Below is a small trained network, with its code and all its weights. Each question gives an input and a class and asks what happens when units are switched off, that is, made to give their printed mean instead of their output.

import numpy as np


def w(rows, s, z=0):
    codes = np.array(rows[::2]) - 128.0
    scale = np.full(codes.shape[1], s)
    scale[-1] = z or s
    return codes * scale


def f(y):
    return np.maximum(y, 0)


def log_softmax(a):
    a = a - a.max(-1, keepdims=True)
    return a - np.log(np.exp(a).sum(-1, keepdims=True))


def net(x, mask):
    res = np.array(x, float).reshape(1, 6) / 4 @ E
    y = f(res @ A[0][:, :-1].T + A[0][:, -1])
    res = res + np.where(mask, y, B[0][:, -1]) @ B[0][:, :-1]
    return log_softmax(res[-1] @ U[:, :-1].T + U[:, -1])


A, B = {}, {}
E = w([
[128,128,128,128,128,127],'x0',
[154,215,68,28,145,52],'x1',
[128,127,128,128,128,127],'x2',
[7,170,215,67,124,134],'x3',
[128,127,128,128,128,128],'x4',
[110,199,136,225,29,34],'x5',
],0.011)
A[0] = w([
[145,84,125,68,161,201,63],'neuron 1',
[128,135,143,154,133,132,108],'neuron 2',
[199,110,102,133,125,121,105],'neuron 3',
[146,117,127,140,143,118,130],'neuron 4',
[252,105,73,189,118,129,151],'neuron 5',
[50,136,134,110,119,132,135],'neuron 6',
[107,142,159,121,123,140,116],'neuron 7',
[85,159,148,111,133,135,131],'neuron 8',
[109,83,161,198,120,174,23],'neuron 9',
[97,208,138,255,69,60,62],'neuron 10',
[114,120,162,116,122,103,92],'neuron 11',
[111,80,156,210,128,178,35],'neuron 12',
[14,146,179,93,118,138,139],'neuron 13',
[128,101,142,74,141,178,69],'neuron 14',
[146,128,158,164,128,146,32],'neuron 15',
[164,73,126,70,157,164,135],'neuron 16',
[91,87,137,193,108,183,24],'neuron 17',
[212,105,116,143,148,105,139],'neuron 18',
[140,113,135,110,149,144,105],'neuron 19',
[131,170,111,117,145,89,19],'neuron 20',
[55,162,163,105,140,125,150],'neuron 21',
[162,146,107,153,129,140,128],'neuron 22',
[126,97,134,116,165,154,49],'neuron 23',
[120,143,141,170,127,86,46],'neuron 24',
[151,121,129,135,126,122,4],'neuron 25',
[113,127,117,129,149,148,80],'neuron 26',
[153,115,137,140,138,102,14],'neuron 27',
[175,149,90,65,112,88,30],'neuron 28',
[114,119,113,125,122,129,64],'neuron 29',
[133,157,143,160,112,122,64],'neuron 30',
[173,223,95,50,130,101,6],'neuron 31',
],0.018,0.0038)
B[0] = w([
[220,117,96,110,90,117,210],'neuron 1',
[128,109,133,114,131,106,143],'neuron 2',
[75,117,151,139,89,144,170],'neuron 3',
[105,137,115,133,128,137,142],'neuron 4',
[51,142,148,195,40,137,224],'neuron 5',
[95,134,145,155,95,139,176],'neuron 6',
[101,129,123,144,105,113,154],'neuron 7',
[92,152,131,148,115,148,167],'neuron 8',
[98,136,141,113,227,114,200],'neuron 9',
[254,113,67,84,76,135,250],'neuron 10',
[124,153,144,139,132,160,146],'neuron 11',
[107,146,160,107,221,107,208],'neuron 12',
[56,131,135,185,56,121,218],'neuron 13',
[177,130,92,108,124,160,184],'neuron 14',
[114,112,138,111,158,127,151],'neuron 15',
[205,130,103,117,95,148,200],'neuron 16',
[106,125,159,111,211,109,196],'neuron 17',
[64,143,127,153,89,133,178],'neuron 18',
[153,117,112,122,121,133,155],'neuron 19',
[119,117,141,101,183,135,160],'neuron 20',
[79,110,152,161,87,140,191],'neuron 21',
[115,104,139,147,100,124,154],'neuron 22',
[154,129,87,110,103,89,167],'neuron 23',
[167,135,113,116,124,156,161],'neuron 24',
[113,131,129,126,122,151,134],'neuron 25',
[148,118,147,107,103,124,142],'neuron 26',
[124,135,133,131,128,154,136],'neuron 27',
[109,138,155,100,211,126,180],'neuron 28',
[129,123,135,121,130,133,128],'neuron 29',
[157,127,107,126,131,140,153],'neuron 30',
[116,121,157,107,247,88,207],'neuron 31',
],0.032,0.024)
U = w([
[92,112,71,235,46,178,235],'0',
[239,92,2,141,81,168,2],'1',
[133,108,94,145,204,122,149],'2',
],0.0076,0.0013)

Each question gives the input, the list of numbers given to net, and the class t.
The units are the neurons (one row each of A and B). Each row of codes is followed by its name. A weight is (code - 128) times the scale printed after its matrix; where a second scale follows, it is the last column's (A, B and U).
mask holds one flag per neuron, in row order. A switched-off neuron (its flag False) gives its mean, the last column of its row in B, instead of its output. The means were averaged over made-up inputs and are rounded, as every weight is.
A unit's drop is (log p(t) with every unit on - log p(t) with that unit switched off) / (log p(t) with every unit on - log p(t) with every unit switched off).
The circuit of an input: a set's keep is (log p(t) with only the set's units on - log p(t) with every unit switched off) / (log p(t) with every unit on - log p(t) with every unit switched off). Starting from the 12 units with the biggest drops (on a tie, the unit counted first), units are removed one at a time, each time the one whose removal leaves the highest keep (on an exact tie, the one counted first), for as long as the keep stays at least 0.8.
units of the circuit, in order: the units of the circuit, biggest drop first
unit that matters most: the unit with the biggest drop
k most important neurons: the k neurons with the biggest drops, biggest first
drop of u: that unit's drop, to one decimal
input [-6,3,2,7,-1,8], class 1: unit that matters most => neuron 10
input [4,-8,-1,1,2,7], class 2: 2 most important neurons => (neuron 12; neuron 9)
input [-1,-6,0,-5,-6,6], class 1: 3 most important neurons => (neuron 10; neuron 31; neuron 13)
input [5,-7,5,-4,-7,-6], class 2: 2 most important neurons => (neuron 12; neuron 10)
input [3,-7,-8,3,-6,7], class 1: 2 most important neurons => (neuron 10; neuron 31)
input [-4,4,7,-4,-6,1], class 0: 2 most important neurons => (neuron 5; neuron 12)
input [-1,6,1,-5,-2,-1], class 2: 3 most important neurons => (neuron 31; neuron 28; neuron 13)
input [2,-6,-8,-6,4,-1], class 0: 2 most important neurons => (neuron 5; neuron 31)
input [-1,-8,-5,4,0,-8], class 1: 3 most important neurons => (neuron 1; neuron 16; neuron 14)
input [-8,4,1,7,7,-6], class 0: 2 most important neurons => (neuron 13; neuron 10)
input [5,-6,6,2,7,-7], class 1: 2 most important neurons => (neuron 1; neuron 16)
input [-2,-7,2,6,-2,6], class 2: 4 most important neurons => (neuron 9; neuron 12; neuron 17; neuron 5)
input [2,-8,6,7,5,-8], class 1: 2 most important neurons => (neuron 1; neuron 16)
input [7,5,-7,-6,-3,5], class 0: units of the circuit, in order => (neuron 5)
input [-4,-8,4,4,8,7], class 2: 3 most important neurons => (neuron 12; neuron 9; neuron 17)
input [1,-7,3,3,6,-5], class 2: 2 most important neurons => (neuron 10; neuron 12)
input [7,-4,2,-7,-4,-2], class 0: drop of neuron 5 => 0.3
input [-3,-3,-7,-7,8,-3], class 0: drop of neuron 22 => 0.0
input [6,8,4,-5,-8,-5], class 2: drop of neuron 31 => 2.6
input [8,-5,8,5,-7,-7], class 1: drop of neuron 1 => 1.0
